[[-0.32  0.20 -0.02 -0.05  0.50 -0.55  0.09  0.37]
 [-1.01 -0.21 -0.56 -0.40 -0.58 -0.81 -0.66 -0.08]
 [ 0.38 -2.45 -2.55 -4.88 -3.59  2.66 -4.14 -4.15]
 [-0.25 -0.42 -0.50  0.17 -0.08 -0.30 -0.57 -0.24]
 [ 0.34 -0.16  0.19 -0.31  0.43  0.21  0.61 -0.37]
 [ 2.24 -4.70 -5.03  3.91  0.85  3.77 -4.23 -1.54]
 [ 0.26 -1.19 -1.07  0.35 -0.37  0.58 -1.09 -0.80]
 [-1.54  3.03 -0.38 -1.66 -5.33 -1.84 -0.19  4.30]
 [ 0.61 -2.32 -2.99  2.35  0.37  1.00 -2.65 -0.29]]
->
[[-1.01 -0.21 -0.56 -0.40 -0.58 -0.81 -0.66 -0.08]
 [-0.25 -0.42 -0.50  0.17 -0.08 -0.30 -0.57 -0.24]
 [ 2.24 -4.70 -5.03  3.91  0.85  3.77 -4.23 -1.54]
 [-1.54  3.03 -0.38 -1.66 -5.33 -1.84 -0.19  4.30]]

[[ 2.85 -2.87  4.06  3.40 -3.57  5.79]
 [-3.74 -0.10  0.87 -3.06 -0.88  0.39]
 [-1.69 -1.17 -2.11  2.53 -4.12  0.49]]
->
[[-3.74 -0.10  0.87 -3.06 -0.88  0.39]]

[[-4.59  1.36 -2.58 -4.27 -2.20 -0.13 -1.06]
 [ 0.71 -3.49  0.66  2.43 -1.32 -1.64 -3.65]
 [-6.18  4.17 -3.21 -3.34 -1.56  0.15  1.16]
 [ 2.20  1.82  0.75  3.74  2.51  1.12  3.74]
 [-0.93  2.51 -0.13  0.68 -0.05  0.26  2.84]
 [-5.85  3.94 -2.84 -2.92 -1.52  0.24  1.27]]
->
[[ 0.71 -3.49  0.66  2.43 -1.32 -1.64 -3.65]
 [ 2.20  1.82  0.75  3.74  2.51  1.12  3.74]
 [-5.85  3.94 -2.84 -2.92 -1.52  0.24  1.27]]

[[ 5.59 -0.66  1.50 -2.11 -2.43 -1.00  4.75 -4.68  3.84]
 [-4.02 -1.78 -2.87 -0.81 -1.47 -2.07 -2.43  0.38 -4.30]
 [ 0.62 -0.70 -1.20 -5.19  4.94  1.56  3.82 -3.65 -4.86]
 [-4.12 -2.76  5.43  4.50 -0.59 -5.77  0.81  2.96  5.83]]
->
[[-4.02 -1.78 -2.87 -0.81 -1.47 -2.07 -2.43  0.38 -4.30]
 [-4.12 -2.76  5.43  4.50 -0.59 -5.77  0.81  2.96  5.83]]

[[-3.38 -2.89 -3.20 -2.71  1.27  0.00 -3.00  1.21 -3.87 -0.01 -5.36 -1.40
  -1.17  3.40 -4.95  4.04]
 [-5.10 -2.10 -0.04 -3.03  0.24  1.80 -0.51  1.89 -0.79  0.87  0.99 -3.86
   4.78 -3.95 -4.96  4.73]
 [ 0.37  2.57  4.67  0.19  2.02 -0.94 -5.38  2.19 -0.04  0.24  2.92  5.00
   2.33 -3.05 -2.86  4.87]
 [ 4.51  2.14  1.56  3.50 -1.18 -1.48 -2.69  4.12 -0.57  5.59  1.49  0.48
  -4.11  0.59 -4.63  3.24]
 [-1.50  5.33 -4.19  2.47 -0.36  2.05 -2.32  2.25 -4.83  1.95  5.11 -0.60
   1.65  4.31 -0.45  2.33]]
->
[[-5.10 -2.10 -0.04 -3.03  0.24  1.80 -0.51  1.89 -0.79  0.87  0.99 -3.86
   4.78 -3.95 -4.96  4.73]
 [ 4.51  2.14  1.56  3.50 -1.18 -1.48 -2.69  4.12 -0.57  5.59  1.49  0.48
  -4.11  0.59 -4.63  3.24]]

[[-1.90  0.28 -3.11]
 [-0.05  2.86  4.35]
 [-6.49  3.56  1.06]]
->
[[-0.05  2.86  4.35]]

[[-2.14  1.50 -2.15]
 [-1.55  2.45 -5.13]
 [-2.90  1.31 -4.45]]
->
[[-1.55  2.45 -5.13]]
